Below are the code and all the weights of a small trained network. Each question names an input and a class and asks about switching units off, where a switched-off unit gives its printed mean instead of its output.

import numpy as np


def w(rows, s, z=0):
    codes = np.array(rows[::2]) - 128.0
    scale = np.full(codes.shape[1], s)
    scale[-1] = z or s
    return codes * scale


def f(y):
    return y / 2 * (1 + np.tanh(0.7978845608 * (y + 0.044715 * y**3)))


def log_softmax(a):
    a = a - a.max(-1, keepdims=True)
    return a - np.log(np.exp(a).sum(-1, keepdims=True))


def net(x, mask):
    res = np.array(x, float).reshape(1, 5) / 4 @ E
    y = f(res @ A[0][:, :-1].T + A[0][:, -1])
    res = res + np.where(mask, y, B[0][:, -1]) @ B[0][:, :-1]
    return log_softmax(res[-1] @ U[:, :-1].T + U[:, -1])


A, B = {}, {}
E = w([
[95,100,129,113,8],'x0',
[176,199,199,115,96],'x1',
[168,118,157,247,89],'x2',
[108,111,73,131,112],'x3',
[222,102,83,137,105],'x4',
],0.013)
A[0] = w([
[117,88,8,116,147,170],'n0',
[104,126,132,105,35,167],'n1',
[135,160,185,218,203,254],'n2',
[127,199,99,67,148,174],'n3',
[191,111,53,124,100,183],'n4',
[30,156,115,135,233,145],'n5',
],0.013,0.0066)
B[0] = w([
[9,4,144,147,218,217],'n0',
[85,130,221,159,83,210],'n1',
[205,150,47,134,107,253],'n2',
[165,212,166,12,217,200],'n3',
[209,119,186,198,189,196],'n4',
[143,50,41,66,76,238],'n5',
],0.012,0.015)
U = w([
[161,227,170,2,208,186],'0',
[185,95,78,48,60,30],'1',
[50,98,129,107,166,33],'2',
[180,232,96,241,69,168],'3',
[127,152,244,170,14,252],'4',
[125,86,167,236,236,66],'5',
],0.0098,0.0042)

Each question gives the input, the list of numbers given to net, and the class t.
The units are the neurons (one row each of A and B). Each row of codes is followed by its name. A weight is (code - 128) times the scale printed after its matrix; where a second scale follows, it is the last column's (A, B and U).
mask holds one flag per neuron, in row order. A switched-off neuron (its flag False) gives its mean, the last column of its row in B, instead of its output. The means were averaged over made-up inputs and are rounded, as every weight is.
A unit's drop is (log p(t) with every unit on - log p(t) with that unit switched off) / (log p(t) with every unit on - log p(t) with every unit switched off).
The circuit of an input: a set's keep is (log p(t) with only the set's units on - log p(t) with every unit switched off) / (log p(t) with every unit on - log p(t) with every unit switched off). Starting from all 6 units, units are removed one at a time, each time the one whose removal leaves the highest keep (on an exact tie, the one counted first), for as long as the keep stays at least 0.8.
circuit, biggest first: the units of the circuit, biggest drop first
unit that matters most: the unit with the biggest drop
k most important neurons: the k neurons with the biggest drops, biggest first
drop of u: that unit's drop, to one decimal
input [5,-4,-3,1,1], class 5: circuit, biggest first -> [n5 n4]
input [5,-3,-5,-4,3], class 5: unit that matters most -> n5
input [6,-3,-5,8,1], class 5: circuit, biggest first -> [n4 n5]
input [8,-7,4,5,-3], class 5: 2 most important neurons -> [n0 n5]
input [2,4,5,-5,-7], class 3: 2 most important neurons -> [n2 n0]
input [2,6,5,-8,5], class 3: circuit, biggest first -> [n2 n0]
input [6,-4,-1,-4,-5], class 4: circuit, biggest first -> [n0 n1]
input [-8,-1,-1,-2,4], class 1: 2 most important neurons -> [n2 n5]
input [8,6,-7,0,3], class 4: 2 most important neurons -> [n1 n2]
input [4,-2,-8,1,1], class 2: 2 most important neurons -> [n0 n2]
input [8,-3,-6,-3,2], class 4: 2 most important neurons -> [n1 n5]
input [-6,-5,-7,3,-7], class 1: 2 most important neurons -> [n5 n1]
input [0,-7,-8,-8,6], class 2: 4 most important neurons -> [n0 n3 n2 n1]
input [0,7,8,4,-2], class 3: circuit, biggest first -> [n2]
input [4,-7,2,-8,-6], class 1: 2 most important neurons -> [n0 n5]
input [-2,1,5,1,-6], class 3: 3 most important neurons -> [n0 n3 n2]
input [-2,-2,-3,1,-1], class 2: 2 most important neurons -> [n2 n0]
input [-7,4,5,-8,-8], class 1: drop of n5 -> 0.5
input [-2,-2,4,-5,-6], class 1: drop of n5 -> 0.2
input [5,-6,6,-8,8], class 5: circuit, biggest first -> [n4]
input [8,-2,-7,-6,2], class 4: drop of n2 -> 0.0
